Below is a small trained network, with its code and all its weights. Each question gives an input and a target symbol and asks what happens when units are switched off, that is, made to give their printed mean instead of their output.

import numpy as np


def w(rows, s, z=0):
    codes = np.array(rows[::2]) - 128.0
    scale = np.full(codes.shape[1], s)
    scale[-1] = z or s
    return codes * scale


def norm(h):
    return h / np.sqrt((h * h).mean(-1, keepdims=True) + 1e-5)


def f(y):
    return y / 2 * (1 + np.tanh(0.7978845608 * (y + 0.044715 * y**3)))


def softmax(a):
    e = np.exp(a - a.max(-1, keepdims=True))
    return e / e.sum(-1, keepdims=True)


def log_softmax(a):
    a = a - a.max(-1, keepdims=True)
    return a - np.log(np.exp(a).sum(-1, keepdims=True))


def net(x, mask):
    ids = ['ΓΠΣΩδεημφψ'.index(c) for c in x.split()]
    T = len(ids)
    res = E[ids] + P[:T]
    r = norm(res)
    for j in range(2):
        rows = slice(2 * j, 2 * j + 2)
        q, k, v = (r @ M[0][rows].T for M in (Q, K, V))
        z = softmax(np.where(np.tri(T) > 0, q @ k.T / 2**0.5, -1e9)) @ v
        o = O[0][rows]
        res = res + np.where(mask[j], z, o[:, -1]) @ o[:, :-1]
    y = f(norm(res) @ A[0][:, :-1].T + A[0][:, -1])
    res = res + np.where(mask[2:10], y, B[0][:, -1]) @ B[0][:, :-1]
    return log_softmax(norm(res)[-1] @ U[:, :-1].T + U[:, -1])


Q, K, V, O, A, B = {}, {}, {}, {}, {}, {}
E = w([
[173,154,180,193,53,137],'Γ',
[161,113,30,65,186,139],'Π',
[96,209,127,149,155,201],'Σ',
[197,181,114,55,104,51],'Ω',
[187,119,139,163,214,66],'δ',
[173,244,86,7,111,143],'ε',
[93,153,79,93,60,144],'η',
[238,130,91,128,66,164],'μ',
[116,197,48,144,171,62],'φ',
[126,155,123,136,59,48],'ψ',
],0.012)
P = w([
[67,39,67,181,57,118],'0',
[166,233,180,148,145,174],'1',
[173,233,185,146,136,167],'2',
[172,239,182,147,134,174],'3',
[177,242,182,148,133,162],'4',
[175,245,173,146,132,167],'5',
[182,234,176,147,132,163],'6',
[176,243,170,144,135,165],'7',
[184,254,176,144,129,161],'8',
],0.006)
Q[0] = w([
[178,187,49,153,111,125],'head 0',
[255,242,95,128,73,91],'head 0',
[170,196,130,136,109,104],'head 1',
[223,229,82,175,130,185],'head 1',
],0.0088)
K[0] = w([
[85,84,91,166,86,101],'head 0',
[66,39,1,183,58,84],'head 0',
[36,70,49,147,38,103],'head 1',
[79,8,56,110,86,72],'head 1',
],0.0081)
V[0] = w([
[30,140,61,177,156,133],'head 0',
[148,237,184,153,91,251],'head 0',
[24,153,190,154,30,64],'head 1',
[59,143,101,1,91,144],'head 1',
],0.0057)
O[0] = w([
[1,98,98,164,182,184,254],'head 0',
[127,196,180,125,117,219,22],'head 0',
[31,96,189,150,33,85,137],'head 1',
[64,105,84,15,83,163,150],'head 1',
],0.0079,0.0044)
A[0] = w([
[166,96,44,94,167,159,63],'neuron 0',
[104,104,92,86,148,135,58],'neuron 1',
[69,178,208,72,174,238,3],'neuron 2',
[188,108,157,70,97,58,34],'neuron 3',
[18,76,212,88,28,138,125],'neuron 4',
[184,49,107,52,119,91,185],'neuron 5',
[132,2,86,181,62,199,210],'neuron 6',
[206,209,122,185,121,96,141],'neuron 7',
],0.0074,0.0024)
B[0] = w([
[107,55,165,167,95,156,182],'neuron 0',
[163,106,88,168,110,189,132],'neuron 1',
[157,72,197,110,179,30,209],'neuron 2',
[143,177,126,122,138,45,140],'neuron 3',
[142,32,140,104,130,155,193],'neuron 4',
[160,104,219,88,184,112,164],'neuron 5',
[177,254,53,171,167,121,184],'neuron 6',
[95,35,106,149,99,166,252],'neuron 7',
],0.0072,0.0037)
U = w([
[118,110,199,192,70,155,65],'Γ',
[138,45,86,66,190,155,68],'Π',
[68,160,210,120,182,194,186],'Σ',
[153,140,157,46,117,38,143],'Ω',
[156,60,173,174,200,77,3],'δ',
[124,193,130,5,129,166,27],'ε',
[51,91,109,66,67,189,59],'η',
[223,176,122,137,110,175,184],'μ',
[53,179,70,151,163,90,240],'φ',
[79,66,153,127,53,62,67],'ψ',
],0.013,0.0024)

Each question gives the input, a string of symbols that net reads in full, and the target symbol t.
The units are the heads (2 rows each of Q, K, V and O) and the neurons (one row each of A and B). Each row of codes is followed by its name. A weight is (code - 128) times the scale printed after its matrix; where a second scale follows, it is the last column's (O, A, B and U).
mask holds one flag per unit, heads first, then neurons. A switched-off unit (its flag False) gives its mean, the last column of its rows in O or B, instead of its output. The means were averaged over made-up inputs and are rounded, as every weight is.
A unit's drop is (log p(t) with every unit on - log p(t) with that unit switched off) / (log p(t) with every unit on - log p(t) with every unit switched off).
The circuit of an input: a set's keep is (log p(t) with only the set's units on - log p(t) with every unit switched off) / (log p(t) with every unit on - log p(t) with every unit switched off). Starting from all 10 units, units are removed one at a time, each time the one whose removal leaves the highest keep (on an exact tie, the one counted first), for as long as the keep stays at least 0.8.
circuit, biggest first: the units of the circuit, biggest drop first
most important unit: the unit with the biggest drop
k most important neurons: the k neurons with the biggest drops, biggest first
which heads matter: for each layer, one digit per head in row order, 1 if its drop is at least 0.15 and else 0, layers parted by /
drop when u is switched off: that unit's drop, to one decimal
input Ω φ η, target Ω: most important unit : head 0
input φ μ φ η Σ φ Γ μ η, target φ: 3 most important neurons : [neuron 6; neuron 7; neuron 0]
input μ Σ η δ φ ψ ε, target μ: circuit, biggest first : [head 1; head 0]
input Σ φ φ Π φ η Σ ε ψ, target Σ: which heads matter : 10
input μ μ μ ε η μ Ω, target μ: which heads matter : 11
input δ μ ψ Ω, target δ: which heads matter : 01
input μ Σ η Ω μ Γ Σ ψ Π, target μ: 2 most important neurons : [neuron 2; neuron 4]
input Π μ φ δ ε Σ Σ Σ, target Π: circuit, biggest first : [head 1; head 0]
input Σ η Ω ε Σ η, target Σ: 2 most important neurons : [neuron 2; neuron 7]
input Ω Σ Σ, target Ω: circuit, biggest first : [head 1; neuron 2; head 0]
input Π Γ ψ φ Γ μ μ η φ, target Π: circuit, biggest first : [head 1; neuron 6]
input Π δ φ Γ δ, target Π: which heads matter : 01
input Ω Σ φ η Σ, target Ω: circuit, biggest first : [neuron 2; head 1; head 0]
input ψ φ Ω, target ψ: which heads matter : 01
input μ Ω Σ φ Ω μ δ Γ, target μ: which heads matter : 11
input μ φ μ Ω φ η, target μ: circuit, biggest first : [head 0]
input φ ε Σ φ φ ψ Π, target φ: 2 most important neurons : [neuron 4; neuron 7]
input φ μ ψ μ ε η φ ε μ, target φ: which heads matter : 10
input Ω Ω ε ε η μ φ δ, target Ω: circuit, biggest first : [head 0; head 1]
input η φ φ φ Ω ψ μ μ, target η: circuit, biggest first : [head 1]
input φ Σ η Γ, target φ: circuit, biggest first : [head 0; neuron 6]
input ε Π δ ε μ μ ψ φ, target ε: circuit, biggest first : [head 1; head 0]
input ε Σ ψ ε ψ Π, target ε: 2 most important neurons : [neuron 7; neuron 4]
input φ Ω ε, target φ: 2 most important neurons : [neuron 4; neuron 5]
input Γ ψ μ, target Γ: drop when head 0 is switched off : 0.1
input Π φ μ ψ φ φ Γ η, target Π: drop when head 1 is switched off : 0.7
input Ω φ Σ Γ ε Π, target Ω: drop when neuron 5 is switched off : 0.2
input Γ φ Γ Γ ψ Σ, target Γ: circuit, biggest first : [head 1]
input Σ Ω φ Ω, target Σ: drop when head 0 is switched off : 0.9
